[ 142  -28  288   13   46  325 -214  252 -170  -56   33  188  -83   68
  -58  111  331 -154  144   35  -41 -198 -239  296  275  342 -385   99
 -199  -16   62   33  -54 -265    2  113  -29  171  114]
q_634
[  -4   96  294  112 -152  275  297  222 -120  108 -231  429  -98  322
 -372 -247 -293 -258  162   20 -132 -114 -437  164  687  454 -194 -112
 -299 -302 -100   -4 -148 -272 -381   56 -387 -506   -2]
q_161
[-150    3 -191   44 -198  -89 -390  -97 -137  -14  103  100  -93  -59
 -112  -65 -136  224   64 -275 -305  -11   -4  -88 -296  130  -60  102
    5 -328   15   46 -338 -153 -198 -149   60  184   74]
q_51
[  77 -186  -66   -6  -95  343   -1 -182   -6 -113 -301  125   46   71
  107  369   90   65  120  -25  164 -143    1 -119   19  292  101 -122
   86  262 -301  -46  160 -127 -386  -59   33 -235  196]
q_871
[-576    4   63   42  -15  -42  515  123  227 -321  130 -163 -100  171
 -131 -154   33 -295    4  -72  552   12   60   72  355  273 -132 -559
  -44 -396   15 -267 -325  138   61   20 -172   83 -265]
q_871
[-164 -201 -130  524  -55 -400  312  207  132 -187 -359 -245  -22 -636
   84 -310  409 -281   13   75   26  -96  117  423 -378 -105  214  213
  131 -291  368  208 -504  333 -250 -324 -377  339 -350]
q_51
[ 290  -61 -132 -222 -145  197 -426 -155 -233  221  -23 -232  -31  415
  -72  112 -268  625    3   92 -325  -48  -17   23  288   53   15  504
  206    3 -225  212   82 -155  -76  322 -173  248  186]
q_213
[-270  -59  -24  349 -381 -216  303 -263   13  -28 -213 -381  100  130
  102 -539 -165 -615  127  203  580 -168 -178  148 -129   77  121 -265
  -34 -213  -24   30 -406   -2 -473 -269 -583  392 -133]
q_161
[  72 -503   26  373   60  164  430  -33  124  -20 -489   23   36  205
   33 -207  261 -282   95  467  290 -564 -191   18  141   88 -159 -198
 -263   50  112 -342 -275 -115 -370 -239 -222   58  -92]
q_992
[ -37  -20 -597 -233   44  -81  400 -255 -368 -148 -233  103 -197  432
 -337  -22 -445  253  147  -34 -409   63  214 -170  141  -50 -171  -12
  130 -532  -48 -129 -118  313 -588   13 -232 -378  -64]
q_634
[-606   28 -186  -78 -200  -40   47 -132 -118 -155  -18    4 -609  260
  245  240 -110  668   23  -29   28  460  169 -128 -260 -216 -117   43
 -397 -164  -98 -281  -76  525   16  156  130 -457 -109]
q_109
[-330   18 -215 -195 -128 -253 -432 -355   58   30  -78 -572 -385  115
   16 -312 -230  500 -127    8  -53  117  170  -31 -142 -246  460  184
  -56  -45  -93 -145 -125  252  214  215  159 -271 -241]
q_33
[-194 -178   12 -228  -91  351  -35  -46  -33  -12 -119 -372 -161  164
  -47  250  263  278   62   77    1    1   41  -77  115   48 -173  306
  -84   88  -54  -20  106  118  361  107 -247  168  -28]
q_161
[-356 -403 -167  183 -243   58  283   59  -98 -378 -623 -392  103 -186
  -11   54  409 -150 -286 -222 -493 -200  303    2 -172  -94 -356  -27
  239 -167   85 -214 -212  520 -392 -112  -30 -351 -145]
q_213
[ -13  197 -222 -118  195 -245  -48 -173  108 -181  125  151   75   69
 -322 -180 -218   23   88 -103  349  -44  370   58 -165 -190  216 -322
  162  -75 -282   89 -231  -51   74    6  114  233 -118]
q_33
[  10 -232 -201  422 -271  170  -90   49 -126 -390 -239 -297  176  188
  194  204   10  -83  205   88 -407 -278   -6  105 -373  -75 -106  298
  -85  224  -34  -64 -102  -53 -692 -453 -125  499  319]
q_634
[   1    2  -97   96  135 -231  164 -104  142  -61  105  -43 -157   31
  151 -183   69  -78    6   10  325  100  123  -62 -246  -24   14  -85
  174 -130  202 -107 -458  214 -310  137  -19  -85 -175]
q_634
[-137 -194   74  149  293 -107 -237 -367  361   36   56  -93 -119  257
  497   43 -393  312   29  -56  159  -36   51 -446 -321  -73  -28 -458
  -38  366 -162 -362   13  120  283  -96  320 -187  -90]
q_871
[-203  -32   68  182  310  -45  410  -76  114    6  128 -181  223   12
   88  -92 -199 -504 -101  169  237  -73  -42  207  327  -89 -342 -260
 -133 -250  206  -63 -303   11   49   29 -252  325 -294]
q_992
[ 595  403    6 -459 -144  157  298 -121 -370 -154  284  437 -223  349
   24  227   58  501    1  100  239  213   11  283  624  445  207   70
 -223 -247 -135 -110 -205 -243 -544  389 -111  -14  -28]
q_634
[-155   51 -507 -281 -269  288 -272    6    0 -340  227 -273 -127  294
  -96  430 -131  -62  287 -344 -461  105   -1  -61  -70  276 -192  208
  123   42  -67   14  146 -106 -356    5  -56  272  388]
q_51
[  23 -229   57  114 -196 -105   49  111  -67   17 -150  473 -200   89
 -106   41   11  552  -49  -34  285   77  -89  159  104  482    1  221
   99 -161   88 -284 -339   81 -899  114   92 -345   -4]
q_33
[ 102  139   45  325 -151  -99   14 -162  -75 -220 -135 -164   64  367
  363  135 -543   96   39 -201 -202 -202 -267  206   11  147  279 -443
  199 -129 -321 -144  -22 -156 -544 -547 -173  143   44]
q_213
[-149   -3  191  207  -45 -193   86 -225   37  -70   77 -371  249  142
  -59 -563 -322 -492  -28  200  100 -209  -10   79  152 -113  221  -37
 -153  -71   84   28 -547 -296 -296  -36 -314  371 -106]
q_634
[-347 -438 -387  160 -170   29  226  -58  120 -196 -255 -158  -53  243
  322  -12 -270   44  174 -102 -125 -277   79 -214  103  147  111 -269
  282   -4   -8 -187  -58  310 -126 -197  -18 -855 -142]
q_51
[-385 -136   51   39 -208   15  188  176  -69 -104 -141  290 -127 -433
   20  109  412  137   10  -73  137    3   14  137   88  279 -277   90
  -77 -353  215  136 -223  177  154  -82   22 -466 -236]
q_586
[ -30 -173  270  -24  -66 -190  122  -70 -316   82   32 -311 -159  -54
 -222 -526   -2  -95    4  382 -139  174  206   55  267 -110 -191  321
 -146 -377  259  267 -433  222  215  144 -351   52 -350]
q_33
[-344 -257   -2  299 -187 -513   42  -97 -105 -215 -132 -561  149  -87
 -207 -719 -428 -789  273    4  -38  -40  213  263 -168  -24  317  142
 -257  -71  321  186 -497  148 -581  -80 -494  455 -120]
q_33
[ 314 -120 -103   98   78 -225  291 -343  -25   83 -105    5 -120  347
  -97 -391 -352   86  350  335  422  -10   88 -130   97  196   76  -75
 -122 -206  -43   -8 -180  -15 -567  138 -342  131  -13]
q_871
[-113  -80  458   69  -89 -308  -25   10 -342  -67   48  -67   84  141
 -449 -628 -122 -328  130    0  -75   -6   89  373   88 -101  -20   -8
 -312 -538  103  162 -627  -48 -349   66 -251  293  -78]
q_33
[ 131  142   16 -228  -61  -46  115  -16 -355   61  111  -92 -124  -45
 -435   77 -201  384   28  199 -284  333  299 -181   84 -333 -214  468
  184 -137   91  420  260   31  189  236 -442  314  -50]
q_586
[-493 -332  239  189 -606 -334  353  243 -329 -475 -248  195 -287 -277
    3   16  307  -53   24  181  129   71  213   52 -130   68 -426   -1
  152  -28  239  -52 -140  347 -370 -264 -261 -197 -177]
q_161
[-505  -33  -84  319  140    7  658  155  -86 -399 -358   77   67   16
 -127 -167  194 -361 -107 -135 -164 -235 -221  501   43 -108 -456 -395
 -133 -566  -77 -169 -259  250 -212 -522 -148   14 -137]
q_33
[-512  -18  100   84 -173 -343   96 -223  -20 -144  279 -372 -151  161
 -213 -526 -330 -417   57   88  328  304   99   83  -14 -250 -210 -176
 -380 -269   32   23 -578   93  -19  152 -249  379 -213]
q_109
[-254   13 -170 -211 -206   17  106  116 -196 -333   96 -374  -40  -66
  -59   21  179 -257  153 -217 -183  -27   34   74   73   49  220  418
  152  -10  234  186 -257   54 -238  -19 -331   -4    6]
q_33
[-158  -16 -296 -159 -311   60  231 -133 -116 -391 -167 -103 -394  350
  349  408  -40  411  -63  215   43   49  261 -230  -96   -8 -142  -92
  -32  284  -47 -191  209  190  -99  -10   20 -186   22]
q_213
[ 167   -7 -164   76  112  100 -137 -232   30  -27 -138 -284 -190  158
   41  -45 -414  140  196  411 -169  106   75  -24   81  -54   94  182
 -460  225   45  173  107    3  -67  256 -125  352 -163]
q_33
[-352 -214  269  219 -254 -243  245  -87   44 -164 -339 -385 -110  139
 -258 -405 -446   85 -138  -34    6   10  -36  108  330 -149  166 -163
 -166  -52 -211   44 -490   71    4  -49 -320 -247 -345]
q_992
[ -16   11 -355    3 -311  166  351 -161 -142 -170    9 -269 -228  307
  466  100  192 -103   85  352   39    3  113   10  -79 -116  -69  127
  -39 -142  121 -200 -127  232 -353 -101 -193 -304    6]
q_586
[-207 -133  576  500  121 -218   44   47  290   64  149 -150  -16 -102
   33 -323 -245  -93  131  253  372   54 -124  179  314  395  365 -204
 -136 -402  149  -66 -541 -106  -99 -251 -185  356 -412]
q_109
[-192  187  187   53   23   18  227   63  -50 -230  285  -57 -179  185
  -22  114 -162   65   98   69  429  146   38  213  309  144  144 -231
 -296 -138 -140 -145 -224  -87  117  -91 -281  577 -197]
q_992
[-117   56 -224 -144 -382   98   75  -48 -244 -145 -140 -423  -45  -41
  -44  -86  520  -35 -170  153 -141 -124  149 -122 -224 -629 -218  441
  174   38   32  -70 -136  172   10   52 -159 -246  -46]
q_109
[-304  -87   64    8 -218  -81  222   66 -118 -412  151 -272  119  -91
  -23   -2  267 -528  164 -115  304  -51  203  -77 -259 -204  -62   73
  -37  188  252   71 -323   24 -203  -77 -202   32   22]
q_213
[-556  -86  475  231    0 -170  193   78    2  -91 -198 -403  -35  109
 -476 -307 -313 -423  184  257  524   60  -68  265  281  -40  295 -155
 -271 -147  -47   74 -133  -22  -69 -162 -441  301 -186]
q_213
[ -87  -56   47  305 -249 -106  374  215 -148  -69 -198  304 -237  -96
  132   85  326   45 -187  418  295   58  -41  156 -151  -41 -231  141
  188 -172  227 -109 -350  152 -538 -213 -159  -12 -126]
q_109
[-317    4 -196  259   22 -313   -1 -325   48   18  -18 -156 -163    9
  208 -277 -379  168   86  138  303  107   59  -18 -113  -84 -195  130
   88 -233   24   15 -517  279 -308  112 -259   -3 -356]
q_161
[ 245 -166  -70   54 -172 -130   74   68 -637   68 -243  -70   53    5
 -166 -655  -19    7  -36   43 -719 -176  101  158   88 -329 -493  560
   94 -198  141  328 -301  236  -86  231 -551  -53 -112]
q_51
[ -46   49   44  102 -806  200  434  324 -308  -88 -383  295 -359   96
  -45  611  101  329   33  421  -71   44   41  -60  170  -38 -540  361
  188    7   97  -21  364   38 -356 -140 -655 -362    2]
q_161
[  89  130   88 -163 -524 -119 -212  137 -256  -28  -46  596 -267  146
 -183  363   19  497  249  119  318  134   -5    1  -87   64  -16  395
  360   24 -172   15 -132  -94 -720  -96  -66 -507  216]
q_871
[-281 -105  -35   70 -215   82  605   53 -333 -313 -371   10   72  381
 -623 -563 -344 -719  296  242  441 -215   59   68  343  157  -73 -114
 -411  195 -117  120 -175 -143 -503   71 -732  306   53]
q_992
[-234   64  -25 -310 -390  -40   16  -56  -50  -21  319 -308 -281  173
 -121   13  -55   65  -78  425  736  403   43 -134  218  121   99  133
   66   44  173  -14 -136   33  -71  321 -115  268 -170]
q_871
[-309 -206  496  433  130 -196   16  128  -26  253 -316  417 -160 -275
 -318 -639  250 -276  247  -67  639 -107 -339  478  -71  533   -3  -24
 -184 -416   -5   32 -577   23 -214 -214 -482  308 -201]
q_109
[ 277  122  292  472  433  -59  278   77    1  195 -431  421   42  -85
 -227 -405 -123   35   50  200  274 -399 -344  201  116 -171   26  -85
 -232  -59  -35  163 -220 -338 -130  -63 -327   57 -211]
q_586
[-292   60  147  -18 -473 -401 -147 -221 -140  -26  136 -360 -203  130
 -549 -348 -488 -115  -34  109  155  333  318  204   57   10    5  -22
   -8 -310 -118 -175  108  -24 -291   55 -315  356    7]
q_33
[ 275   57 -134 -290 -606   62 -301   70 -201  -84  -23  124  -69  156
 -242  159  213  -32    4  132 -388  -56  218 -232 -368 -447 -366  398
  178  345   17  140  -59 -163  -84  -24    1 -219  265]
q_213
[-554  222  230   17 -163  -43  511  289  -74  -62   71  243 -143  116
   15   26  -86  -99  208    0  761  -56 -277 -207  414  -25  -85 -286
 -174 -145  119   43 -201  -15   88  176 -390 -391 -265]
q_992
[ 159 -177 -396  168  499   64 -246 -236  104   88  380 -366  309   79
   -4 -193 -485   21   36 -169 -446 -182   36  -87   93   79  187   91
  161 -118   58  118  -96 -243  106   19   51  631   48]
q_213
[  12  -93   17   56  400   -3   29 -188 -131    3   19  107 -108  206
 -334 -268 -438  190  297 -133   65  -17 -120  336  338  403   77 -135
 -361 -376 -136 -138 -133  -54 -142   -8 -214  266 -176]
q_992
[-377   58 -657  -53 -553 -118  394 -255   49 -233 -309 -864 -229 -177
  370  -68  210 -399  -22  -22 -337 -100   62  -41 -313 -740  216  239
 -108   71  195 -124  -79  420  209 -296 -536 -511 -315]
q_586
[-122 -107  195  214 -355  182 -249   55 -108  293  -37 -134 -218  390
   19   56 -494  100   20  270 -164  156 -294  -57  217  -80  -85   51
 -149   97  -96 -245  280  -36 -158   41 -259  -16   45]
q_51
[-504   66 -335   26   -2  -22  210   63 -156 -342  124  213  -77 -217
 -157  328   71   53  277 -320  158  137  217   89 -164  220  -16 -137
   59 -587  -46   -7  -37  208 -120 -377  136 -273    6]
q_161
[  26 -276  140   18 -167   63 -236  106   58  -97  -24 -163   58  -28
   67 -107  440   87  -30  -65   64 -221  112  -76 -201 -239  -64   41
   50  215   89  -92 -357  147  224   94  169 -139 -207]
q_33
[-132  -22 -265 -236  -39  -68 -164  -18 -328 -179  236  141 -204  -78
 -118 -115   62  217  141 -354 -225  115  267   14 -159   52 -142   92
  234 -287   93  223 -165  253  138  212   24 -213 -127]
q_33
[ -25   86  -51 -193 -187   27   49    3 -136  -45 -271  -83 -265  235
 -206   58   18  210   -9   63  387   20   83   -2  189   43   56  -80
  194  -43 -243 -180  -81  212  -77   94 -147 -301 -214]
q_161
[ 123    4   15  291 -205   63  318  136 -239 -185 -294   30  -54   42
   61  120  383  -99   68  457    1 -210   -3  155 -221 -343 -257  240
   64 -101  154  -53  -23   14 -543 -271 -240  -68   82]
q_634
[   4  -51   53  106  383   67  155   43 -205   94   57   73  -62   85
 -107 -540 -150  111  151   80 -148  -12  -84  240  416  327   93  147
 -397 -473  136   80 -375  106   34  162 -192  175 -253]
q_586
[-215 -163 -507  273 -406 -182   13 -181 -281 -354   17 -669    4  296
  582  200 -382  128  103   54 -826 -117  337 -241 -555 -716    0  285
    1  -42  321 -140 -133  261 -546 -231 -260  150   71]
q_51
[  25  105  115   13  214 -135   68  -61 -191  -79  116  316   18  372
 -324 -275 -275 -118  201  -22  274  -45  -18  241   55  -53   81 -273
 -196 -165 -227 -134 -297 -135 -353  -44 -204  476   19]
q_213
[ -15   43  105  -45  345  -42   65  -28  186   60   86 -135  199  325
 -750 -628 -566 -480  365  183  444 -129 -112  218  417  179  454  236
 -388   34  177  251 -351 -498 -436  394 -324  285   31]
q_161
[ 103 -126  249  345 -198   76  -44  -91 -404  -34 -188 -365   58   72
  162 -220 -226   95  -29  491 -755  -20  -60  247  122 -332  -82  366
 -405   23  -23    7  246   14 -202 -172 -370  574   11]
q_586
[ 253  -18  198  210  -43 -141  218 -270  131  278 -229   82 -388  263
  -19  -30 -235  535  -10  684  798  146   50 -109  167   51  -17    3
   72  -34 -204  -34  -99  -82 -278  175 -276   -4 -152]
q_992
[ 293   16 -130 -172  286   68   13 -157 -401   87 -109  232  -77  236
 -255 -267 -270  391  244   75 -245   75  152   94  345  337 -143  144
 -267 -344 -143  101  192  161 -270  431 -117  184   19]
q_33
[  47   68   81 -497 -419  158 -119   21  -88 -130   47 -180 -145  163
  125  479   75  297   41  211 -127   32  221 -284  279 -212   56  235
  192  409   26    4  251    9  235  202 -132 -312 -105]
q_586
[ -32  223   42  -38 -115   89 -225   68 -146  -79  263  -51 -189  391
 -338 -159 -245  125  198   76  202  176 -180  250   73   67   31  252
 -233  -58 -171  113 -233 -232 -189   93 -151  477  136]
q_161
[  40 -138  298  178  363   41 -148 -199  176  196  349  -98  143   50
 -249 -526 -360 -406  107    9  102  121  -29   42  153    5 -309 -173
 -316  -68   19  122 -383 -142  345  255 -125  339 -217]
q_871
